Here is a tiny trained network, its code and every weight. The questions are about switching its units off for an input and a class, where a switched-off unit gives its printed mean instead of its output.

import numpy as np


def w(rows, s, z=0):
    codes = np.array(rows[::2]) - 128.0
    scale = np.full(codes.shape[1], s)
    scale[-1] = z or s
    return codes * scale


def norm(h):
    return h / np.sqrt((h * h).mean(-1, keepdims=True) + 1e-5)


def f(y):
    return np.maximum(y, 0)


def log_softmax(a):
    a = a - a.max(-1, keepdims=True)
    return a - np.log(np.exp(a).sum(-1, keepdims=True))


def net(x, mask):
    res = np.array(x, float).reshape(1, 6) / 4 @ E
    u = 0
    for l in range(2):
        y = f(norm(res) @ A[l][:, :-1].T + A[l][:, -1])
        res = res + np.where(mask[u : u + 15], y, B[l][:, -1]) @ B[l][:, :-1]
        u += 15
    return log_softmax(norm(res)[-1] @ U[:, :-1].T + U[:, -1])


A, B = {}, {}
E = w([
[134,90,169,212,142,109],'x0',
[195,79,134,118,83,98],'x1',
[127,188,61,113,108,128],'x2',
[122,140,98,252,90,155],'x3',
[128,135,56,116,176,57],'x4',
[188,83,113,142,196,154],'x5',
],0.0035)
A[0] = w([
[203,160,59,58,136,169,30],'0.n0',
[76,203,123,240,123,153,62],'0.n1',
[213,53,178,174,184,113,72],'0.n2',
[95,220,61,91,58,71,27],'0.n3',
[133,125,229,194,27,187,72],'0.n4',
[115,112,203,16,150,139,2],'0.n5',
[45,52,180,147,200,26,7],'0.n6',
[153,100,208,179,2,159,33],'0.n7',
[98,233,65,91,58,71,34],'0.n8',
[142,124,124,86,147,69,90],'0.n9',
[153,87,161,62,60,80,172],'0.n10',
[136,126,145,28,140,152,61],'0.n11',
[101,106,42,75,233,56,162],'0.n12',
[86,59,178,172,75,84,84],'0.n13',
[206,76,168,194,84,93,94],'0.n14',
],0.0036,0.0035)
B[0] = w([
[185,152,137,133,209,78,153],'0.n0',
[96,184,159,120,202,228,181],'0.n1',
[67,163,75,121,45,56,196],'0.n2',
[49,90,73,101,70,25,163],'0.n3',
[232,199,151,169,37,153,205],'0.n4',
[119,81,219,41,142,252,158],'0.n5',
[115,194,217,151,231,22,152],'0.n6',
[215,107,194,179,45,168,178],'0.n7',
[52,80,70,92,49,43,168],'0.n8',
[105,141,140,182,140,173,156],'0.n9',
[37,143,138,160,204,206,214],'0.n10',
[152,116,171,83,117,139,165],'0.n11',
[180,163,219,168,39,125,252],'0.n12',
[221,166,127,113,141,120,167],'0.n13',
[201,74,106,136,93,129,193],'0.n14',
],0.0036,0.0031)
A[1] = w([
[63,44,180,3,138,186,39],'1.n0',
[58,116,6,80,45,100,29],'1.n1',
[189,48,138,209,73,108,49],'1.n2',
[130,222,124,130,14,101,138],'1.n3',
[131,45,16,206,147,79,75],'1.n4',
[153,92,127,121,203,126,133],'1.n5',
[190,125,120,26,188,190,148],'1.n6',
[112,88,163,116,137,96,95],'1.n7',
[206,95,125,81,129,65,162],'1.n8',
[48,174,41,88,86,74,69],'1.n9',
[52,153,88,195,185,236,4],'1.n10',
[142,7,60,164,162,90,19],'1.n11',
[189,193,18,52,181,132,102],'1.n12',
[81,201,137,217,96,186,98],'1.n13',
[162,174,78,119,65,195,142],'1.n14',
],0.0051,0.0035)
B[1] = w([
[164,186,120,22,120,134,215],'1.n0',
[75,68,59,115,90,19,184],'1.n1',
[195,74,105,116,162,143,232],'1.n2',
[89,63,145,109,139,112,252],'1.n3',
[137,135,123,1,151,148,183],'1.n4',
[109,150,128,153,121,98,181],'1.n5',
[147,188,126,137,71,128,239],'1.n6',
[126,163,141,130,152,121,153],'1.n7',
[95,168,108,157,150,175,237],'1.n8',
[124,87,90,123,92,85,203],'1.n9',
[80,153,31,157,190,173,169],'1.n10',
[142,157,71,70,196,88,157],'1.n11',
[134,135,126,224,45,111,203],'1.n12',
[110,92,99,89,137,178,235],'1.n13',
[73,114,178,142,161,63,219],'1.n14',
],0.0067,0.0031)
U = w([
[34,73,206,130,65,184,4],'0',
[38,75,55,97,63,17,193],'1',
[156,216,196,2,100,153,156],'2',
[42,130,45,209,191,222,158],'3',
[104,157,212,192,218,30,106],'4',
[185,222,90,238,52,92,81],'5',
[217,95,44,92,216,92,133],'6',
[223,14,185,219,73,183,168],'7',
],0.012,0.0038)

Each question gives the input, the list of numbers given to net, and the class t.
The units are the neurons (one row each of A and B). Each row of codes is followed by its name. A weight is (code - 128) times the scale printed after its matrix; where a second scale follows, it is the last column's (A, B and U).
mask holds one flag per neuron, layer by layer. A switched-off neuron (its flag False) gives its mean, the last column of its row in B, instead of its output. The means were averaged over made-up inputs and are rounded, as every weight is.
A unit's drop is (log p(t) with every unit on - log p(t) with that unit switched off) / (log p(t) with every unit on - log p(t) with every unit switched off).
The circuit of an input: a set's keep is (log p(t) with only the set's units on - log p(t) with every unit switched off) / (log p(t) with every unit on - log p(t) with every unit switched off). Starting from the 12 units with the biggest drops (on a tie, the unit counted first), units are removed one at a time, each time the one whose removal leaves the highest keep (on an exact tie, the one counted first), for as long as the keep stays at least 0.8.
units of the circuit, in order: the units of the circuit, biggest drop first
top k neurons: the k neurons with the biggest drops, biggest first
k most important neurons of layer l: the k neurons of layer l with the biggest drops, biggest first
drop of u: that unit's drop, to one decimal
input [-5,-7,-8,6,-6,-4], class 3: units of the circuit, in order	(1.n10)
input [-4,-5,7,-3,-1,3], class 1: units of the circuit, in order	(0.n8, 1.n1)
input [4,0,0,6,0,-2], class 7: 3 most important neurons of layer 0	(0.n10, 0.n4, 0.n7)
input [8,3,8,4,-1,4], class 6: units of the circuit, in order	(0.n12, 1.n4)
input [6,0,4,2,2,-1], class 3: units of the circuit, in order	(0.n1, 1.n10)
input [5,-7,-8,4,-5,-7], class 7: 2 most important neurons of layer 0	(0.n4, 0.n7)
input [2,-8,7,1,7,3], class 1: 2 most important neurons of layer 1	(1.n9, 1.n8)
input [6,-8,-1,1,7,-4], class 3: top 4 neurons	(0.n1, 1.n13, 1.n10, 1.n14)
input [-5,4,-8,4,7,-3], class 6: 2 most important neurons of layer 0	(0.n4, 0.n7)
input [4,-1,-4,-3,-3,8], class 6: 2 most important neurons of layer 0	(0.n12, 0.n2)
input [0,4,7,8,7,5], class 6: top 2 neurons	(1.n4, 0.n2)
input [-6,-2,-1,5,4,7], class 5: top 2 neurons	(1.n12, 0.n10)
input [-7,7,-7,2,3,-2], class 2: top 2 neurons	(0.n10, 1.n0)
input [-7,-4,-3,5,7,7], class 5: units of the circuit, in order	(1.n12)
input [0,0,-7,-6,8,0], class 4: 2 most important neurons of layer 0	(0.n6, 0.n12)
input [6,-3,-7,7,-4,-8], class 7: drop of 1.n2	0.1
input [1,0,1,-7,5,2], class 2: drop of 0.n12	0.2
input [4,6,2,-5,0,-6], class 2: drop of 1.n0	0.2
input [-1,-1,5,4,-7,-6], class 0: drop of 1.n1	0.1
input [8,5,8,2,7,0], class 6: top neuron	(1.n4)
